Each row is followed by roughly how far along a hidden order it lies, from 0 to 20. A new part has a new order.
In the rows, 128 means zero.
[135 123 107 127 138 127 128 130 147 131 123 119 125 130 125 109 117 133
 130 142 121 137 129 149 122 132 119 126 137 123 135 131  85 131 126 125
 157 127 135 134 126 128 110 165 121 135 131 133 115 128 155 139 127 105
 129 131 142 123 167 132 110 122 131 124 145 130 116 121 132 119 118 133
 105 129 138 131 124 120 130 131 137 110 141 137 102 176 122 130 124 159
 134 113 122 130 121 139 143 119  90 136 129 129 108 116 123 127 150 127
 137 107 120 128 129 134 134 126 133] : 2
[110  89 125 131 150  89  39 139 158 128 139 113 124 147  90  92 120 128
 129 156 101 162 151 138 145 127 112 115 177 117 162 139  51 133 165  64
 255 123  69 168 140 115  65 215 168 133 138 151  98 113 189 122 115  87
 108 153 180 150 187  96 114 121 139 125  91 133  99 132 134 107 101 159
 111 127 150 142 128 110 126 144 146  56 180 144  62 187 128 167 120 145
 157  63 115 134  67 205 135 139  67 152 126 142  98  90 106 159 104 137
 127 101  91 133 125 133 137 147 152] : 16
[127 115 123 128 132 101 102 119 148 142 110 120 131 150 106 129 122 127
 124 135 105 120 120 134 120 116 186 125 132 117 127 130  95 133 148 108
 175 123 102 157 135 128 114 157 116 130 129 135 100 127 165 135 118  85
 113 134 143 161 141 108 129 124 135 122 121 128 117 124 118 123 131  93
 120 126 129 132 125 112 128 130 137  98 129 126 111 139 120 135 123 141
 136 127 125 129 111 153 130 132 136 121 124 129 105 119 125 144 122 132
 149 117 138 127 128 143 125 129 119] : 1
[136 115 138 136 124  95 125 129 140 149 126 115 124 112 137  97 134 131
 129 137 105 133 123 138  99 109 213 118 173 123 136 126  87 135 136 114
 186 123 102 156 124 123  95 175 120 112 130 140 106 117 157 114 119  99
 119 123 153 182 142 127 124 123 131 121 128 132 121 117 126 116 123  75
 121 134 147 132 129 120 129 136 135  84 155 128  95 184 116 136 113 173
 144 109 119 130 109 170 142 109 120 107 128 139 102 123 104 141 124 131
 138 104 152 128 128 139 134 135 116] : 1
[128 101 125 130 130  95 102 125 153 159 123 121 128 127 115 112 127 132
 139 135 145 161 131 140 126 103 173 118 173 125 148 135  63 137 117  84
 182 122  97 149 124 122  95 202 137 162 133 140  89 141 186 113 121  86
 117 135 147 143 184 150 110 121 133 119  69 130 102 120 125 110 133  95
  83 132 129 137 125 125 127 136 153  77 166 135  72 153 120 152 114 144
 139  83 121 134 119 183 145 118  72 114 125 140 108 106  99 134 136 132
 136  92 123 132 126 149 155 131 126] : 3
[127 105 127 136 131  98  97 130 143 146 127 119 125 120 124 103 134 133
 125 141 139 155 124 138 117 111 195 120 155 116 139 128  89 139 129 106
 191 124  90 146 123 122  88 166 134 129 131 142 118 125 164 109 118 102
 117 146 158 148 168 135 128 122 132 123  85 131 121 121 129 116 128  98
 126 133 157 134 127 124 127 136 144  69 168 130  92 178 119 138 112 174
 148 102 121 132 107 161 138 106  89 123 128 136 104 115 112 141 118 128
 132 100 133 136 127 142 140 138 126] : 4
[115 104 130 131 136  87  67 130 155 128 124 114 127 150  99 107 129 127
 122 152 102 143 134 136 130 116 192 120 160 111 145 133  73 139 163  88
 255 124  83 176 134 120  90 190 139 110 135 149 103 121 181 127 113 104
 111 138 180 171 171  96 128 122 141 122  97 132 109 132 126 117 114 116
 113 134 151 138 126 104 129 138 143  76 165 132  82 192 123 141 119 160
 153  97 118 131  77 177 124 125 102 143 126 140  86 102 111 163 104 131
 141 116 116 134 126 144 128 146 129] : 6
[117  87 146 133 147  82  48 140 158 124 130 103 117 126  67 107 101 126
 131 157  40 137 147 119 139 127 139 114 181 118 153 140  59 134 187  55
 252 120  50 177 157 120  80 193 153 118 132 150  96  88 188 131 101 115
 100 165 170 181 152  88 122 117 143 130 111 135 101 134 132 108  89 147
 138 116 130 144 130 101 125 139 136  58 159 146  72 179 123 178 123 131
 152  68 113 131  69 215 126 150 112 141 125 144  90  89 111 165 107 141
 134 109 106 121 130 118 125 150 134] : 20
[118 104 137 135 130  81  89 123 154 147 123 122 127 146 104 102 136 126
 131 138 117 152 132 136 126 108 192 118 157 114 145 133  77 137 160  73
 210 122  87 162 130 118  85 188 138 135 133 142  97 130 178 118 118  85
 113 134 174 172 163 103 132 127 135 124  92 130 113 127 121 111 119  87
 104 135 144 134 126 109 126 137 141  68 159 133  83 154 123 150 115 158
 149  75 124 132  89 193 137 118 105 116 123 139 103 102 101 151 103 136
 133 108 133 134 126 145 137 141 127] : 8
[117  93 130 133 138  68  59 126 158 143 127 114 129 158  89 110 128 126
 126 147 112 158 136 128 132 119 214 112 170 114 146 138  57 137 175  60
 255 119  68 176 141 116  64 214 144 132 135 152  90 128 205 126 117  75
 102 152 187 175 178  89 127 122 141 123  79 131  99 131 126 109 102 111
 111 132 155 138 128 105 128 141 154  54 168 138  53 179 120 160 118 147
 162  73 117 133  69 207 127 130  81 133 121 143  84  95 107 160 109 137
 140 100 113 128 125 152 136 146 132] : 14
[121 103 145 139 128  64  69 129 131 141 138 110 124 144 103  96 142 123
 121 147  95 159 135 127 110 125 234 112 187 117 149 129  71 134 177  69
 255 119  61 180 140 113  61 197 143 106 133 150 103 117 178 119 116  83
 103 138 190 198 152  80 132 125 136 125 111 132 112 127 123 110  93  91
 137 133 143 136 132 104 128 141 140  52 164 138  66 191 119 154 113 169
 163  74 118 132  53 192 127 123 112 119 123 144  83 102  93 161  90 140
 133 104 132 127 126 150 125 145 125] : 12
[132 121 109 129 135 128 119 129 145 126 125 129 122 121 125  99 115 132
 131 147 151 140 132 152 135 122 121 128 134 121 135 131  95 134 114 135
 141 128 123 130 124 123 109 158 122 140 132 131 119 129 140 121 120 110
 129 133 138 119 174 144 117 122 132 129 122 132 125 130 134 122 132 134
 110 127 142 130 120 119 126 128 139 115 134 126 120 152 122 128 125 159
 134 109 125 130 129 138 142 111  74 135 130 128 109 120 124 135 143 124
 127 112 120 136 129 129 134 129 131] : 3
[122 110 144 134 124  76  78 122 149 159 108 111 135 143 111 117 143 131
 122 133  91 137 112 130 107  84 253 119 157 112 130 130  73 140 151  97
 237 120  95 181 127 123 102 188 119 118 131 146  93 130 181 120 119  98
 117 129 152 194 157  93 139 125 137 117  90 130 118 117 118 116 129  52
 113 139 146 137 129 114 131 135 143  63 159 127  86 179 112 133 112 166
 149 118 118 132  97 178 131 117 126 115 125 139  86 113 108 160 103 131
 153 109 156 129 126 159 135 139 114] : 0
[112 100 146 139 131  74  49 131 157 131 138 106 120 144  94  86 134 121
 122 157  68 148 147 133 117 114 233 111 170 113 153 132  65 139 177  67
 255 119  75 188 140 116  88 203 151  95 134 157  97 111 176 120 112  94
 102 140 185 199 156  84 136 127 140 132 112 133 116 129 124 113  97  94
 126 133 137 139 130  94 126 142 134  42 161 137  79 196 122 153 115 180
 164  73 118 132  53 202 131 131 126 120 123 142  83  95  95 169  78 140
 131 114 129 134 129 137 121 154 132] : 15
[125 125 102 125 133 138 124 129 137 116 143 137 121 125 118 102 122 127
 137 145 193 161 149 151 140 138  87 123 152 133 154 130  89 129 110 106
 139 130 117 122 123 119 103 166 149 153 134 134 126 141 138 119 130 111
 123 131 132  87 169 152  93 124 128 129 119 128 111 130 134 118 125 156
  91 132 148 131 123 128 126 130 144 110 142 132 112 136 134 127 125 133
 132  90 126 132 117 148 140 118  63 131 128 135 127 114 113 114 144 128
 114 114  96 137 128 130 144 125 144] : 3

Part 2:
[ 53 199  95 118 142  48 116 124 120 108 152 169 112  82 157 127 154 100
   1 231 137 128 112 109 129 133 124 150 126 157 141 125 114 122 124 124
 122 100 122   1  84 106 161 171 140 107 123 136 131 126  97 138 133 123
 128 168 140 132 176  45 125 124 101 152 138 121 111 140 135 118 119 121
 123 114 137   1 127  94 130 111 132  99  87 132 119 129 133 172 118 109
 124 140 139 107 114 121 113 142 125 170 123 163 128 129 120  65 101 106
 117 146  95 158 145 136 159 141 130  72 108 129 127 137 129 131 106 130
 112 107 128 111 135 136 109 139  98 154 178 125  80 170 150 123 115 142] : 1
[129 128 125 128 129 130 128 129 128 128 131 129 129 119 128 128 135 130
  98 127 129 128 126 128 131 126 127 129 127 130 127 132 125 130 128 129
 129 128 129 135 132 127 130 129 125 129 131 129 130 127 107 128 127 127
 128 125 128 128 120 128 128 129 125 135 131 129 127 127 129 125 129 129
 129 125 129 125 129 129 129 125 128 128 123 126 129 129 128 129 129 125
 129 128 129 125 130 126 129 128 125 126 127 136 128 128 133 126 129 131
 128 129 132 129 126 128 127 124 127 121 130 127 127 127 127 126 131 129
 127 134 128 129 127 129 126 129 124 120 113 127 120 130 128 129 129 131] : 11
[  1 130 105 121 119  76 133 140 140 107 140 118 129 109 104 129  44 113
  71 147 156 136 143 128 128 123 127 128 115  97 135 117 118 114 151 103
 126 110 126  87 182 136 118 104 124 129 127 106 127 128  95 140 144 127
 136 153 109 129 115 111 107 116 119 135 117 136 126 149 171 117 126 103
 112 130 120  69 129 135 119 156 141 122 170 125  99 105 111 132 120 162
 155 128 142 107 124 142 143  82 118  87 252 142 140 129 108  96 139 143
 121 105 182  95 152 127  56 107 125 135 144 111 128 108 128 129 164 149
 111 148 138 130 153 122 112 134 138 228   1 166  70  75 136 130 124 130] : 20
[ 68 211  96 115 145  69 112 127 120 107 147 175 116  88 154 127 160 107
   1 218 139 125 110 110 130 130 122 146 124 161 142 123 112 125 122 122
 122  95 121  20  89  94 162 174 138 108 127 138 131 125 102 138 130 128
 128 173 143 132 165  48 129 129  93 134 137 123 113 144 140 107 128 123
 118 113 138   1 131  95 133 108 132  96  85 137 117 130 130 166 121 103
 125 137 140 107 116 117 114 146 123 175 129 164 124 128 133  70 101 108
 116 164 102 163 140 135 160 136 130  49 113 129 128 140 131 130  93 129
 111 111 128 114 133 136 107 140  84 163 118 122  74 178 150 123 116 146] : 3
[120 134 127 132 129 124 133 126 125 127 142 123 120 136 129 127 134 127
 105 135 128 130 127 127 131 135 129 142 131 131 127 130 126 127 128 127
 130 128 129 148 127 129 130 130 123 133 126 137 125 127 101 125 134 120
 130 121 128 128 118 126 141 126 129 130 131 129 123 129 131 124 112 129
 126 127 128 139 127 132 129 129 129 128 123 116 128 128 129 128 123 126
 132 128 129 131 126 131 128 117 126 125 112 136 129 129 122 117 122 131
 127 122 120 124 130 130 126 118 125 136 125 122 127 122 127 128 131 130
 129 138 129 126 128 132 129 129 128 134 131 126 153 131 122 129 125 128] : 20
[113 130 123 128 126 120 131 128 128 130 140 121 124 125 129 128 127 123
 101 149 128 131 131 126 130 131 128 137 129 129 127 130 130 126 130 129
 129 133 130 114 133 141 123 119 126 129 127 128 129 128 103 132 133 118
 129 122 127 129 124 129 121 127 131 156 131 128 124 126 129 105 116 125
 129 127 128 135 127 129 129 132 128 129 125 117 130 126 135 135 125 129
 127 130 131 127 126 129 128 118 122 118 127 137 130 134 117  99 129 128
 128 123 126 124 133 131 123 131 127 115 122 128 127 121 127 131 146 126
 126 135 128 127 127 127 127 129 137 120 135 129 118 121 130 128 128 128] : 12
[122 133 123 130 126 118 131 125 128 125 135 120 122 121 134 128 120 120
 136 155 125 134 130 125 128 132 130 140 131 129 127 131 132 124 131 130
 129 133 129 106 124 148 125 120 127 129 122 128 128 129 100 135 136 117
 130 122 125 130 136 129 118 126 132 161 130 127 125 124 129 114 114 125
 131 130 126 133 125 128 127 134 127 129 140 117 129 125 136 130 121 130
 125 130 129 128 124 133 129 115 127 119 129 133 133 135 117 123 129 127
 128 119 116 124 133 131 122 129 128 140 120 128 127 121 127 132 156 123
 128 130 128 124 129 127 129 130 143 121  26 130 128 110 130 128 127 125] : 4
[  8 128 106 118 120  80 133 138 141 107 140 116 131 111 104 130  47 116
  31 144 156 136 140 128 128 121 127 130 115  98 134 116 115 115 149 104
 126 112 127  89 182 135 116 110 123 128 128 106 127 128 103 143 141 125
 136 151 111 128 116 113 113 117 118 129 118 136 126 147 171 123 124 106
 112 127 121  85 130 138 121 155 138 121 172 124  99 104 111 135 125 161
 152 127 143 107 126 140 142  81 126  86 253 145 140 129 110  94 141 143
 123 106 179  97 150 127  56 105 125 146 145 110 128 108 128 128 162 151
 110 152 137 130 152 121 109 134 132 239  79 165  62  69 134 130 124 134] : 20
[131 126 121 127 128 120 129 127 128 127 137 124 125 142 128 128 127 125
 107 154 129 130 129 126 121 130 129 135 129 130 127 129 130 127 130 129
 129 133 129 120 131 139 125 124 126 128 126 129 129 128 103 131 131 122
 129 125 127 129 138 128 124 127 130 150 131 128 125 126 135 110 120 127
 130 127 129 138 125 132 129 131 128 129 126 119 129 128 133 132 124 123
 125 129 130 127 127 130 128 121 124 123 129 136 130 131 122 119 128 127
 126 124 122 126 130 130 119 122 127 127 124 127 127 123 127 130 141 127
 128 133 129 126 128 128 126 131 133 131 234 128 121 127 121 128 128 128] : 3
[124 131 124 129 127 121 131 126 127 127 134 121 125 130 131 128 124 122
 118 143 128 130 131 126 125 131 129 135 130 128 127 129 131 127 130 129
 129 133 130 116 129 141 127 123 127 128 126 126 128 129 103 131 132 121
 130 125 126 129 123 129 121 126 131 148 129 127 125 124 129 116 116 126
 130 129 127 131 126 128 128 132 128 128 127 121 129 126 134 132 122 127
 126 129 128 127 125 131 127 118 124 121 122 136 131 129 116 118 129 127
 128 123 125 121 131 130 126 132 128 131 123 128 126 122 127 131 142 124
 129 131 128 126 129 127 128 129 137 124  96 128 124 123 130 128 128 126] : 6
[100 123 129 134 127 118 137 128 123 129 148 119 113 126 129 126 130 121
 100 149 127 131 126 127 149 140 130 149 134 130 126 132 130 125 128 131
 131 132 129 153 118 142 129 129 121 134 123 135 122 127  97 123 142 114
 131 125 127 128 112 126 149 125 132 136 133 127 118 133 132 114 104 126
 125 128 128 137 125 135 129 129 129 131 127 105 130 127 132 126 119 128
 129 128 130 130 119 136 128 108 124 111 114 139 129 131 116 112 117 134
 127 113 110 120 135 132 123 112 124 148 119 120 127 119 127 127 138 127
 130 145 129 124 128 133 135 131 134 126 140 128 158 133 118 128 125 124] : 5
[124 188 142 137 120 108 129 122 129 121  98 108 124 127 129 135 100 134
 255  87 104 139 127 124 128 138 114 141 150  93 135 150 135 124 118 131
 130 102 133 136  81 117 122  87 137 151 121 120 123 127 101 156 144 140
 129 162 130 130 191 169 118 112 134 155 126 127 112 136 154 126  52 131
 132 120 135  31 121 136 109 142 129 132 123  47 150  98 164 133 165 158
 112 133 128 133 124 141 124 102 125 113 129 162 133 129 124  82 120 159
 116  63 139 139 137 130 127 137 134 216 121 118 126 140 134 134 111 118
 131 150 123 133 154 130 116 134 133  99  61 131 145 144 124 131 140 115] : 10
[ 53 194 160 116 128 186 111 133 136 158  96 129 114  66 101 124 135 142
 204  86 119 132 129 133 137 113 131 130 120 123 128 132 148 138 141 120
 130 140 111 142 172 133 114  79 116 133 106 130 130 122  99 178 177  96
 130 109 143 131 115  89 128 117 123 194 136 130 116 180 134 139 151 126
 143 115 133  62 113 121 134 130 138 155 164 130 146 156 153 110 119 149
 134 118 128 127 133 144 136 140 122 130   6 109 161 130 161 108 158 156
 120 150  79 112 131 122 124 210 129 158 134 125 132 121 129 154  95 112
 120 127 145 114 115 124 169 153 180  88 217  98 137  99 158 123 123 143] : 10
[123 131 126 129 127 160 129 127 128 122 130 125 125 130 130 128 123 125
 124 135 127 130 129 127 136 130 129 132 130 130 127 128 131 126 129 129
 128 128 127 122 125 134 127 126 128 128 127 127 128 128  98 130 131 124
 129 125 127 128 131 128 123 127 129 139 128 128 127 128 129 119 123 127
 129 129 128 132 127 130 128 130 127 128 130 124 130 125 130 130 125 129
 127 129 128 129 127 131 128 126 131 126 130 131 126 126 123 121 128 127
 128 128 125 127 131 129 122 127 128 157 126 128 128 126 129 129 139 123
 128 129 128 127 126 128 129 131 133 128  82 129 116 123 128 128 128 127] : 14
[143 118 102 111 131 161 115  98 151 138 196 103 112 210 140 132 121 134
 145 136 140 142 122 143 126 121 113 134 142 112 126 144  90 120 139 115
 124 158 129 110 155 151  85 152 127 150 127 143 132 123 102 127 142 127
 121  86 119 128 173 152 121 170 123 250 166 125 117 144  83 119 163 148
 117 121 142 157 147 128 135 120 133 119 160 153 143 126  94 186 151  88
 132 143 149 131 134 144 146 106 128 149  81 136 110 129 164 152 131 126
 120 151 149 132 122 115  80  69 126 184 122 132 113 105 134 135  60 116
 113 103 131 129 121 139 118 153 142 189 184 127  42 132 106 128 137 122] : 0
